Here is a tiny trained network, its code and every weight. The questions are about switching its units off for an input and a class, where a switched-off unit gives its printed mean instead of its output.

import numpy as np


def w(rows, s, z=0):
    codes = np.array(rows[::2]) - 128.0
    scale = np.full(codes.shape[1], s)
    scale[-1] = z or s
    return codes * scale


def f(y):
    return np.maximum(y, 0)


def log_softmax(a):
    a = a - a.max(-1, keepdims=True)
    return a - np.log(np.exp(a).sum(-1, keepdims=True))


def net(x, mask):
    res = np.array(x, float).reshape(1, 6) / 4 @ E
    y = f(res @ A[0][:, :-1].T + A[0][:, -1])
    res = res + np.where(mask, y, B[0][:, -1]) @ B[0][:, :-1]
    return log_softmax(res[-1] @ U[:, :-1].T + U[:, -1])


A, B = {}, {}
E = w([
[184,200,75,128,147,80,63,193,219],'x0',
[129,124,136,15,140,86,67,10,72],'x1',
[76,196,149,157,42,107,169,73,185],'x2',
[140,143,125,99,107,182,103,145,131],'x3',
[85,121,75,76,98,153,113,137,114],'x4',
[76,56,129,177,122,130,64,65,181],'x5',
],0.011)
A[0] = w([
[87,215,192,145,80,144,134,108,139,124],'neuron 1',
[122,115,152,146,131,170,184,100,43,73],'neuron 2',
[129,165,136,111,147,117,111,79,99,108],'neuron 3',
[136,63,183,102,232,203,110,163,129,120],'neuron 4',
[174,189,78,140,154,86,85,128,147,128],'neuron 5',
[103,95,117,158,126,140,137,171,170,77],'neuron 6',
[76,69,96,186,160,102,72,79,143,252],'neuron 7',
[119,147,179,110,119,113,52,68,115,80],'neuron 8',
[146,198,123,67,170,119,255,163,82,75],'neuron 9',
[101,173,140,122,102,121,177,97,138,109],'neuron 10',
[89,140,113,182,118,122,165,232,112,144],'neuron 11',
[108,103,156,147,132,172,71,118,139,128],'neuron 12',
[133,128,135,202,88,173,158,155,104,120],'neuron 13',
[96,96,129,213,122,179,80,132,146,114],'neuron 14',
[143,135,111,151,171,149,138,94,143,130],'neuron 15',
[183,58,102,126,191,128,108,184,63,91],'neuron 16',
[102,75,190,137,126,196,183,98,75,124],'neuron 17',
],0.0099,0.0034)
B[0] = w([
[86,133,15,186,62,102,196,20,153,208],'neuron 1',
[54,170,154,174,107,117,50,212,106,219],'neuron 2',
[151,113,156,96,76,114,123,85,38,183],'neuron 3',
[71,127,59,158,133,81,195,77,119,228],'neuron 4',
[112,195,162,176,141,124,44,195,118,208],'neuron 5',
[254,110,158,120,150,95,103,149,86,193],'neuron 6',
[113,162,197,106,153,163,221,156,194,247],'neuron 7',
[203,23,144,85,128,86,146,142,70,202],'neuron 8',
[175,108,193,60,235,252,206,94,246,225],'neuron 9',
[92,130,44,156,93,100,116,145,127,184],'neuron 10',
[169,151,179,89,124,35,141,126,70,236],'neuron 11',
[111,94,125,85,121,150,123,110,204,178],'neuron 12',
[203,97,92,28,109,112,88,150,27,214],'neuron 13',
[193,53,144,44,128,162,134,129,123,218],'neuron 14',
[105,142,108,135,163,133,156,105,131,147],'neuron 15',
[107,116,3,197,70,96,168,71,151,236],'neuron 16',
[21,175,118,135,172,122,15,180,178,247],'neuron 17',
],0.0077,0.011)
U = w([
[112,124,14,167,93,130,180,87,126,38],'0',
[132,101,154,69,165,207,160,115,179,253],'1',
[155,103,149,63,121,106,119,123,3,37],'2',
[86,177,122,145,149,134,28,169,132,159],'3',
],0.014,0.0035)

Each question gives the input, the list of numbers given to net, and the class t.
The units are the neurons (one row each of A and B). Each row of codes is followed by its name. A weight is (code - 128) times the scale printed after its matrix; where a second scale follows, it is the last column's (A, B and U).
mask holds one flag per neuron, in row order. A switched-off neuron (its flag False) gives its mean, the last column of its row in B, instead of its output. The means were averaged over made-up inputs and are rounded, as every weight is.
A unit's drop is (log p(t) with every unit on - log p(t) with that unit switched off) / (log p(t) with every unit on - log p(t) with every unit switched off).
The circuit of an input: a set's keep is (log p(t) with only the set's units on - log p(t) with every unit switched off) / (log p(t) with every unit on - log p(t) with every unit switched off). Starting from the 12 units with the biggest drops (on a tie, the unit counted first), units are removed one at a time, each time the one whose removal leaves the highest keep (on an exact tie, the one counted first), for as long as the keep stays at least 0.8.
units of the circuit, in order: the units of the circuit, biggest drop first
most important unit: the unit with the biggest drop
top k neurons: the k neurons with the biggest drops, biggest first
drop of u: that unit's drop, to one decimal
input [-8,-7,5,-2,-8,3], class 3: top 2 neurons	[neuron 17; neuron 2]
input [-7,2,1,-5,-5,-6], class 3: most important unit	neuron 2
input [-6,-2,-5,6,4,-1], class 3: top 2 neurons	[neuron 17; neuron 2]
input [-7,-5,-1,-7,-3,-7], class 1: top 2 neurons	[neuron 9; neuron 5]
input [-7,8,8,-8,4,-5], class 0: top 2 neurons	[neuron 1; neuron 10]
input [0,6,-6,-3,-4,-7], class 1: top 2 neurons	[neuron 9; neuron 1]
input [8,1,-8,7,-8,-7], class 0: top 2 neurons	[neuron 16; neuron 4]
input [1,-6,5,0,-8,1], class 2: units of the circuit, in order	[neuron 13; neuron 11]
input [1,-7,5,-3,3,0], class 2: top 3 neurons	[neuron 11; neuron 13; neuron 16]
input [5,-3,-6,1,-5,-4], class 0: top 2 neurons	[neuron 16; neuron 17]
input [-2,-7,-5,2,5,5], class 2: top 2 neurons	[neuron 9; neuron 11]
input [-2,-5,2,-1,-5,-3], class 2: top 3 neurons	[neuron 13; neuron 11; neuron 7]
input [-8,4,-8,-7,6,4], class 0: top 3 neurons	[neuron 16; neuron 4; neuron 5]
input [-4,-1,-4,-4,8,-4], class 0: top 2 neurons	[neuron 16; neuron 7]
input [2,-3,-4,-1,-5,6], class 1: most important unit	neuron 7
input [0,-7,-5,5,-8,-6], class 2: top 2 neurons	[neuron 11; neuron 13]
input [-5,1,4,-8,-7,-3], class 3: units of the circuit, in order	[neuron 17; neuron 2]
input [6,8,-7,8,4,8], class 1: drop of neuron 1	0.8
input [-4,-3,-4,-3,-5,1], class 0: drop of neuron 4	1.6
input [-3,-4,4,-4,-8,5], class 1: most important unit	neuron 16
input [5,5,2,8,6,7], class 1: drop of neuron 1	0.0
